(in the rows, 128 means zero)
[168 132 153 141 156 110 131 128 126 140 131 134 123 145 134 142 167 142
 123 133 122 160 148 113 135 141 105 155 134 122 115 128 116 148 173]
2
[120 121 158 113 131 128 127 148 138 140 141 129 140 118 153 135 118 117
 132 183 124 170 105 137 116 130 103 141 153 116 137 147 110  76 166]
5
[187 126 153 139 154 161 152 120 124 123 159 123 127 147 156 140  94  94
 103 116 161 129 143 106  72 141 169 127 161 109  56 123 165 168 163]
4
[143 147 114 119 150 109 196  92 108 155  85 158  81 134 107 121 171 169
 127 128 132  95 169 142 141 120 114 121 117 131 201 143 105 126 131]
2
[134 152 158 129  99 142 150 138 131 154 146 144 140 136 105 155 109 152
 159  85  96  51 130 115 147 139 177 147  90 125 106 159 115 160 146]
0
[119 142 127 126 132 141 140 152 123 135 113 139 161 118 146 132 102 124
 108 143 151 172 136 127  73 127  78 132 140 166 101  82 142 146 156]
5
[ 84 122 112 121 147 109 149 128 142 146 136  97 102 105 133 158 138 143
 153  99 158 116 185 129 120 118 122 121 107 113  82 128 179  62 149]
4
[239 149 161 126 166 108 155 104 117 134 163 108 150 163 184 121 111 134
 138 102 149 138 156  89 164 166 175 117 129  95  67 133  73 156  71]
4
[ 94 121 124 137 143 109 112 135 125 127 123 130 111 128 104 133 141 125
 137 117 146 102 149 154 110 114 154 154 151 123 113 125 179 119 159]
4
[153 106 149 133 142 103 152  99 120 137 132 142 138 154 153 100 121  95
 114 171 139 135 142 127 114 125 118 143 179  75 118 116 129 116  97]
6
[104 107 148 127 152 123  97 110 154 175 191 145 166 159 122 126 136 108
 134 127 128 113 126 121 124 145 108 146 128 144 143 128 116 168 130]
0
[188  99 166 147  88 134  86 117 104 114  94 114 121 138 152 140  98  89
 109 151 137 188  97 107 112 131 155  79 184  99  90 130 193 104 124]
5
[ 98 123 128 159 142  97 181 129 109 133 228 127 150 127  51 144 118 190
 161  48 123  71 203  78 165 143 179 123  79 106  70 104 149 135 161]
8
[117 103  80 125 141 101  64 138 152 146 171 116 128 134 111 126 179 115
 127 106 151 110 140 133 149 104  65 125 134 116  82 180 171 151 106]
3
[134 141 149 125 148 147 115 132 149 174 150 159 128 145 178 142 143 146
 154 133 105 109 152 124 112 124 148 150  92 142 120  91 146 193 142]
0
[131  95 132 160  71 185 120 132 132 115 142 123 145 110 128 128 125 155
 106 125 128 103 153  81 154 139 149  92 123  94  41 129  85 124 114]
7
[177 123 152 138 131  84 194 101 103 156 134 102 117 146 115 133 131 126
 146 103 153 110 141  98 146 114 125  94 145  96  95 176 111 126 124]
8
[170 100  46 133 153 106  80 171 133 169 147 140 116 178 150  95 116  87
 156 133 170 136 140 126  74 108  57  96 130 144  84 131 149 189 143]
2
[172 128 159 173 145 128 150 113 128 131 236 136 120 149 123 138 129 126
 129 123 151 128  93  93 147 105 155 112 129  82 106 186 104 146 161]
1
[135 118  71 149 126 134 104 126 129 129 111 131 119 143 107 117 129 114
 121  89 136  87 149 148 125 120 155 146 112 153  88  97 143 183 136]
4
[114 119  98 130 126 111 113 121 115 142 140 150 103 106  96 147 128 125
 120  75 137 136 113 121 138 126 132 152 131 137 130 138 155 104 162]
3
[116  96 123 146 121  92 209 126 105  91 205  96  79 136 103 139 137 160
 155  99 166  96 166 108 164 157 123 100 107  98  99 134 148 163 145]
5
[110  92 104 116 123 144 109  98 148 176 155 133 143 103 146 134 147  97
  91 104 150 103 121 113 110 137  94 155 158 152  97 126  85 160 164]
3
[126 122  64 150 124 124 123 124 123 119 130 116 107 126  82 137 130 119
 131 106 131 148 122 135 131 105  74 127  95 105 127 127 143 107 129]
5
[128 125 194 131 130 138 143 104  95 113 135  96 182 107  78 129 115 114
 107 122 153 116 162  63  59 141 103 123 171 102  81  78 114  96 145]
2
[119 106 124 126 136 100 156 113 128 138 138 129  95 121 115 118 152 136
 164 143 126 104 150 139 148 116 155 157 121 123 139 120 135 118 164]
2
[135 109 137 120 129 148  80 139 143 146 140 142 140 115 136 125 124 136
 127 150 120 142 160 119 149 113 122 147 105 152 101  88 113 109 118]
8
[108 136 162  89  86 124 143 143 130 136 108  74 113  98 143 158 141 195
 141 121 117  96  89 123 180  99 145 113  98 133  87 158 123 103  87]
7
[ 99 120 117 121 131 122 133 109 141 145 148 117 140  78  98 153 172 121
 126  95 133 136 171  80 159 113 130 168 106 123  95 153 137  82 156]
6
[115 102 131  97 114 136 116 145 124 142 171 108 108 114 126 144 115 166
 127 137 137  96 124 105 119 141 115  93 139 102 110 154 141  99 134]
0
[176 122 204 103 153 134 117  85 158 159 180 117 119 135 176 160 132 113
 107 139 147 122 165 126 144 153 113 112 124 143 117 144 136 132 112]
4
[132 103 151 138 154 104 136  99 142 175 159 141 113 133 154 146 133 122
 138 130 153 121 172 136 114 122 109 146 161  98 104 124 153 125 142]
8
[ 99 140 158 118 146 108 139 116 135 130 147 121 136 108 113 145 151 102
 145 106 134 139 142 119 109 136 108 174 114 169 162 108 135 162 146]
1
[165 130 146 154 138  74 141 104 115 114 163 111 130 139  98 122 150 194
 150 116 140 126 140 130 201 125 167 139 137  93  94 144 125 132 108]
2
[ 76 135 132 109 169 103 121 146 124 125 174 139 113  88 141 129 160 127
 108 135 145 129 107 136 116 120 123 135 141 138 151 140 137  91 181]
3
[120  99  68  97  99 114 166 148 117 155  88 112 113 169 119 105 120 167
 150 114 143 105  96 133 171 117 144 119 123 156 117 167 117 149  95]
2
[154 116 183 105 141 128  44 131 107 170 161 114 117 160  98 150 163 195
 116 118 129  74 129  91 103 115 122 102 160 123 120 129 128 171 134]
4
[125 142 147 140 137  93 164 124 121 113 156 117 105 131 130 141 131  82
 144  95 140  74 131 144 124 147  94 154  81 153 133  94  92 183 158]
5
[152 137 169 152 176  59 108 119 134 178 202 117  88 167 130 183 145 112
 144  64 114  72 100 142 140 105 146 138  97 114 100 148 190 161 191]
8
[124 109 219 124 113 116 123 149 130 109 141 111 151 153 183 113 148 108
 165 166 135 125 125 102 129 138 170 161 153 130  88 115  91 196 116]
6
[146 113 103 120 145  99 117  92 127 162 152 136 133 113 130 120 126  85
 116 119 124 141 131 116 110 120 160 126 135 156 138 116 175 149 163]
6
[124 103 161 102 145  95 156  69 117 154 141 116  99 109 150 147 155 149
 119 122 143 138 125 116 147 139 132 152 169  98 152 116 136 116  98]
7
[108 104 157 115 108 131 101 136 154 169 157 135 128 104 138 138 133 117
 154 132 123  75 140 130 124 125 160 137 140 139 104 160 140 138 162]
7
[105 120 104 125 113 133  99 171 141 111 180 129 158 104 109 113 130 143
 145 124 130 118 144 116 146 133 162 142 115 167  99 137 140 178 143]
1
[138 135 151 126 191  99 113 136 122 119 107 137  97 136 160 124 168 107
 127 123 127 155 134 140 107 161 158 154 146 127 172 117 134 128 147]
7
[122 136 136  95 120 120 108 155 144 144 163 129 131 103 155 134 148 125
 133 134 132  70 165 124 125 127  90 133 106 167 110 123 140 189 121]
1
[184 130 142 132  89 142 143 114 140 160 158 134 167 169 126 119  87 148
 154 118 142  83 142 127 129 124 135 100 123 157  75 148 134 252  89]
2
[ 93  95  87 126 118 113  86 155 133 111 136 136 119 123 134 111 142  76
 146 145 129 108 148 144 142 125 139 139 128 115 115 125 192 124 122]
5
[131 153 178 138 144 127  97 106 130 175 142 138 146 119 109 158 149 122
 149 126 130 112 116 108  74  95 105 141 167  70 137 174 122 110 152]
0
[171 123 158 116 127  94 135  87 118 188 157 133 144 127 119 136 123 141
 133 129 123 107 138 108 129 116 123 126 147 134 112 117 145 148 152]
2
[163 132 169 123 147  99 189 136 127 153 129  98 139 153 137 123 102 113
 187 121 153 171 153 107 114 148 120 107  94 185 120 117  93 120 161]
5
[132 114 124  92 164 109 118 129 129 184 115 119  44 155 159 153 133 147
 128  94 167  33 120 170  87 123 108 169 142 147 129 115 107 149 156]
4
[124 102 125 136 141 106  74 134 137 152 203 114 107 133 117 162 135 126
 162  92 161 106 114 119 115 117 113 168 146  96  87 150 147 154 161]
5
[147  96 111 103 151  76 109 127 144 172 187  99 124 151 185 131 116 129
 143 141 157 154  94 142 147 131 130 111 169 114  92 172 151 138 127]
4
[124 129 124 118 181 144 110 148 135 124 153 142 105 135 147 116 135  96
  99 132 140 112 106 138 107 126 141 131 112 138 147 133 124 111 138]
7
[101 122 119 139 162  89 122 135 119 130  93 126  95 137 172 121 191 156
 137 113 147 117 153 137 133 171 118 150 135 128 148  93  62 147 138]
0
[125 103 103 141 156 115 205 123  96 102 119 113  42 145 101 126 110  70
 131  98 179  99 124 139  79 125 118 148 112 138 139  89 148 114 187]
5
[ 99 119 133 114 163 102  62 137 126 136 166 110 142 112 136 138 161 114
  94 141 145 158  99 107  91 100  95 136 161 118 110 125 171 116 149]
6
[152  87  96 138 172 129 123 109 145 135 188 117 114 145  99  93 129 117
 129 141 151 131 125 144 100 124 137 124 149 127 135 137 128 164 147]
7
[106 127 134 144 143 128  63 118 143 117 159 116 135 137 135 139 159 117
 109 122 151 119 122 138 148 115  93 128 120 106 108 133 108 127  85]
4
[128  74 145 121 136  72 102  95 148 157 180 130 109 190 152 131 129 120
 124 113 114  97 168 153 198 152  93 126 100 113  92  70 232 125  42]
3
[111 102 115  93 117 138  98 138 145 154 172 125  91  91 135 135 146 154
 148 130 155  99 116 126 135 109  85 155 130 138 122 159  68 126 140]
3
[164 130 153 121 143  83  78  92 127 155 140 148 110  95 142 144 145 130
  97 103 153  71 145 161 133 124  91 200 177 125  87  92 133 146 124]
3
[170 103 130  94 165 128  99 132 123 162 161 137 112 126 140 126 148 136
 100 129 137 148 101 106 115 123 145 170 170 152 111 127 141 150 182]
3
[157 131 125 107 189 124 143 112 141 153 195 119 150 126 159 129 128 111
 115 129 145 128 135 121  98 154 110 160 142 118 124 120  96 157 153]
5
[ 78 134 147 114 141 160 114 121 136 163 146 164 109  95 127 146 151 130
 139 148 112  81 156 124  60 113 130 139 124 124 176 108 151 136 184]
0
[185 117 149 140 151 174 135 136 133 111 146 161 113 163 173 101 169 156
 117 156 137 106 198 102 140 151 179 135 135 111 111 118 110 201  95]
1
[ 97 108 132 115 128 132 144 149 129 121 161 109 112 122 153 140 128 113
 131 137 168 104 134 120 107 129 104 119 135 114  93 137 145 124 138]
5
[104 122  88 126 150 121 116 107 139 127 159 120 127 114 114 138 146 130
 122  99 136 125 124 134 136 147 156 131 131 111 149 163 147 125 140]
2
